Below is a small trained network, with its code and all its weights. Each question gives an input and a class and asks what happens when units are switched off, that is, made to give their printed mean instead of their output.

import numpy as np


def w(rows, s, z=0):
    codes = np.array(rows[::2]) - 128.0
    scale = np.full(codes.shape[1], s)
    scale[-1] = z or s
    return codes * scale


def norm(h):
    return h / np.sqrt((h * h).mean(-1, keepdims=True) + 1e-5)


def f(y):
    return y / 2 * (1 + np.tanh(0.7978845608 * (y + 0.044715 * y**3)))


def log_softmax(a):
    a = a - a.max(-1, keepdims=True)
    return a - np.log(np.exp(a).sum(-1, keepdims=True))


def net(x, mask):
    res = np.array(x, float).reshape(1, 3) / 4 @ E
    u = 0
    for l in range(2):
        y = f(norm(res) @ A[l][:, :-1].T + A[l][:, -1])
        res = res + np.where(mask[u : u + 12], y, B[l][:, -1]) @ B[l][:, :-1]
        u += 12
    return log_softmax(norm(res)[-1] @ U[:, :-1].T + U[:, -1])


A, B = {}, {}
E = w([
[46,143,181],'x0',
[144,253,92],'x1',
[198,80,187],'x2',
],0.0064)
A[0] = w([
[53,106,195,211],'L0N0',
[108,217,114,125],'L0N1',
[83,189,61,254],'L0N2',
[119,87,162,55],'L0N3',
[215,95,44,108],'L0N4',
[4,51,169,133],'L0N5',
[156,82,218,120],'L0N6',
[116,178,20,41],'L0N7',
[90,182,69,123],'L0N8',
[55,69,135,118],'L0N9',
[134,152,199,86],'L0N10',
[43,48,138,189],'L0N11',
],0.012,0.0034)
B[0] = w([
[110,161,78,223],'L0N0',
[142,135,176,209],'L0N1',
[168,85,247,253],'L0N2',
[78,125,132,141],'L0N3',
[167,153,94,217],'L0N4',
[134,101,90,247],'L0N5',
[79,139,111,209],'L0N6',
[114,139,162,201],'L0N7',
[109,128,224,197],'L0N8',
[123,79,111,184],'L0N9',
[119,184,110,147],'L0N10',
[108,80,121,228],'L0N11',
],0.014,0.0058)
A[1] = w([
[175,88,67,252],'L1N0',
[96,145,172,92],'L1N1',
[61,66,200,195],'L1N2',
[169,180,103,187],'L1N3',
[70,113,89,139],'L1N4',
[75,125,251,114],'L1N5',
[191,143,90,73],'L1N6',
[122,153,140,100],'L1N7',
[105,13,132,206],'L1N8',
[118,235,183,128],'L1N9',
[30,13,146,220],'L1N10',
[61,47,40,58],'L1N11',
],0.014,0.0044)
B[1] = w([
[142,151,83,205],'L1N0',
[109,113,136,144],'L1N1',
[172,81,85,221],'L1N2',
[165,127,148,159],'L1N3',
[154,162,128,171],'L1N4',
[101,40,117,223],'L1N5',
[218,26,117,142],'L1N6',
[88,156,126,126],'L1N7',
[42,124,97,222],'L1N8',
[65,246,117,196],'L1N9',
[136,108,87,255],'L1N10',
[109,208,74,229],'L1N11',
],0.011,0.0095)
U = w([
[198,191,163,78],'0',
[91,17,120,96],'1',
[113,103,109,2],'2',
[76,223,127,115],'3',
[239,122,67,126],'4',
[104,127,226,192],'5',
[70,130,3,172],'6',
],0.024,0.0097)

Each question gives the input, the list of numbers given to net, and the class t.
The units are the neurons (one row each of A and B). Each row of codes is followed by its name. A weight is (code - 128) times the scale printed after its matrix; where a second scale follows, it is the last column's (A, B and U).
mask holds one flag per neuron, layer by layer. A switched-off neuron (its flag False) gives its mean, the last column of its row in B, instead of its output. The means were averaged over made-up inputs and are rounded, as every weight is.
A unit's drop is (log p(t) with every unit on - log p(t) with that unit switched off) / (log p(t) with every unit on - log p(t) with every unit switched off).
The circuit of an input: a set's keep is (log p(t) with only the set's units on - log p(t) with every unit switched off) / (log p(t) with every unit on - log p(t) with every unit switched off). Starting from the 12 units with the biggest drops (on a tie, the unit counted first), units are removed one at a time, each time the one whose removal leaves the highest keep (on an exact tie, the one counted first), for as long as the keep stays at least 0.8.
circuit, biggest first: the units of the circuit, biggest drop first
top k neurons: the k neurons with the biggest drops, biggest first
top k neurons in layer l: the k neurons of layer l with the biggest drops, biggest first
drop when u is switched off: that unit's drop, to one decimal
input [3,2,1], class 3: circuit, biggest first	(L1N9 L0N11)
input [-4,-4,5], class 6: circuit, biggest first	(L0N2)
input [-6,2,0], class 4: circuit, biggest first	(L0N4 L1N6)
input [0,2,3], class 3: circuit, biggest first	(L0N11 L1N10)
input [-1,0,6], class 3: top 2 neurons	(L0N6 L0N2)
input [5,-2,-6], class 1: top 2 neurons	(L0N2 L0N8)
input [-4,5,1], class 0: top 2 neurons	(L0N4 L1N8)
input [3,-1,-4], class 1: top 2 neurons	(L0N2 L0N8)
input [7,2,5], class 3: top 3 neurons in layer 1	(L1N5 L1N2 L1N10)
input [6,5,4], class 3: top 2 neurons	(L1N9 L0N10)
input [3,0,8], class 6: top 2 neurons	(L0N2 L0N4)
input [1,4,6], class 3: top 2 neurons	(L0N5 L1N9)
input [-7,-4,4], class 4: top 2 neurons	(L0N4 L0N11)
input [6,2,-5], class 1: top 2 neurons	(L1N5 L1N2)
input [-8,8,4], class 0: drop when L0N5 is switched off	0.2
input [-6,-4,-1], class 4: drop when L0N4 is switched off	1.1
input [7,-8,-1], class 6: drop when L1N9 is switched off	0.0
input [-5,-3,2], class 4: drop when L0N5 is switched off	0.1
